array([[ 0.73,  0.82, -4.16],
       [-0.67,  3.32,  1.19],
       [ 1.19,  3.13, -1.96],
       [-0.78,  1.22, -1.17],
       [-1.32,  1.35, -0.43],
       [-5.47, -2.36,  0.04],
       [ 0.53, -0.33, -5.21],
       [ 4.60,  4.15,  0.28],
       [ 0.92, -0.80,  2.24],
       [-1.36,  0.47, -2.21]])
->
array([[-1.36,  0.92,  4.60,  0.53, -5.47, -1.32, -0.78,  1.19, -0.67,
         0.73],
       [ 0.47, -0.80,  4.15, -0.33, -2.36,  1.35,  1.22,  3.13,  3.32,
         0.82],
       [-2.21,  2.24,  0.28, -5.21,  0.04, -0.43, -1.17, -1.96,  1.19,
        -4.16]])

array([[-2.39,  1.12,  3.97,  2.70, -0.73,  1.18],
       [ 2.58, -1.62, -3.59, -2.79,  1.15, -1.48],
       [-2.27,  0.70,  4.61,  2.41,  0.03,  0.97],
       [ 2.39, -0.77, -4.88, -2.27, -0.50, -0.92],
       [ 1.16, -2.20,  2.10, -2.39,  3.80, -1.29],
       [-1.03, -1.12,  5.04,  0.39,  2.69, -0.20],
       [-2.24,  0.67,  4.66,  2.38,  0.08,  0.95],
       [ 1.94, -2.30,  0.41, -2.97,  3.50, -1.56],
       [ 2.44, -2.15, -1.39, -3.10,  2.80, -1.70],
       [-0.32,  2.20, -3.35,  1.60, -3.74,  1.00]])
->
array([[-0.32,  2.44,  1.94, -2.24, -1.03,  1.16,  2.39, -2.27,  2.58,
        -2.39],
       [ 2.20, -2.15, -2.30,  0.67, -1.12, -2.20, -0.77,  0.70, -1.62,
         1.12],
       [-3.35, -1.39,  0.41,  4.66,  5.04,  2.10, -4.88,  4.61, -3.59,
         3.97],
       [ 1.60, -3.10, -2.97,  2.38,  0.39, -2.39, -2.27,  2.41, -2.79,
         2.70],
       [-3.74,  2.80,  3.50,  0.08,  2.69,  3.80, -0.50,  0.03,  1.15,
        -0.73],
       [ 1.00, -1.70, -1.56,  0.95, -0.20, -1.29, -0.92,  0.97, -1.48,
         1.18]])

array([[-1.00, -6.18, -2.42],
       [-1.17,  1.39, -1.68],
       [-1.24,  4.79, -1.40],
       [-1.09,  4.03, -2.57],
       [-1.11, -1.31, -1.88]])
->
array([[-1.11, -1.09, -1.24, -1.17, -1.00],
       [-1.31,  4.03,  4.79,  1.39, -6.18],
       [-1.88, -2.57, -1.40, -1.68, -2.42]])

array([[-0.02, -0.95,  0.08],
       [ 0.52, -0.21, -0.97],
       [-1.32,  0.70,  0.68],
       [ 0.37,  3.21, -0.04],
       [ 0.37, -0.73, -0.49],
       [ 0.45,  0.70, -0.50],
       [-0.65, -0.90,  0.40],
       [ 1.18,  5.05, -0.51],
       [ 0.65,  2.21, -0.48],
       [-0.39,  2.55,  0.46],
       [-0.42,  0.27,  0.33],
       [-0.07, -1.81,  0.22]])
->
array([[-0.07, -0.42, -0.39,  0.65,  1.18, -0.65,  0.45,  0.37,  0.37,
        -1.32,  0.52, -0.02],
       [-1.81,  0.27,  2.55,  2.21,  5.05, -0.90,  0.70, -0.73,  3.21,
         0.70, -0.21, -0.95],
       [ 0.22,  0.33,  0.46, -0.48, -0.51,  0.40, -0.50, -0.49, -0.04,
         0.68, -0.97,  0.08]])

array([[ 0.03,  1.60, -3.53,  3.28,  1.65],
       [-4.41,  0.46, -2.44,  3.29, -3.66],
       [-3.84, -2.00,  5.36,  3.31, -4.12],
       [ 0.43, -4.23,  0.07, -0.90, -2.72],
       [-3.02,  0.96, -3.67,  3.23, -2.09],
       [-1.83,  1.75,  5.14,  0.18,  1.28]])
->
array([[-1.83, -3.02,  0.43, -3.84, -4.41,  0.03],
       [ 1.75,  0.96, -4.23, -2.00,  0.46,  1.60],
       [ 5.14, -3.67,  0.07,  5.36, -2.44, -3.53],
       [ 0.18,  3.23, -0.90,  3.31,  3.29,  3.28],
       [ 1.28, -2.09, -2.72, -4.12, -3.66,  1.65]])

array([[ 4.84,  3.30, -4.08, -5.55,  0.44,  1.39, -2.46,  5.45, -2.51,
        -6.69,  1.12,  5.20,  0.46],
       [ 3.60,  2.35, -5.44, -4.70,  1.57,  1.32, -3.55,  4.11, -2.55,
        -5.58,  1.12,  3.89,  0.51],
       [-5.97, -4.90, -6.00,  2.72,  2.75,  1.06, -3.61, -6.25, -1.69,
         4.08,  1.32, -6.16,  1.35]])
->
array([[-5.97,  3.60,  4.84],
       [-4.90,  2.35,  3.30],
       [-6.00, -5.44, -4.08],
       [ 2.72, -4.70, -5.55],
       [ 2.75,  1.57,  0.44],
       [ 1.06,  1.32,  1.39],
       [-3.61, -3.55, -2.46],
       [-6.25,  4.11,  5.45],
       [-1.69, -2.55, -2.51],
       [ 4.08, -5.58, -6.69],
       [ 1.32,  1.12,  1.12],
       [-6.16,  3.89,  5.20],
       [ 1.35,  0.51,  0.46]])
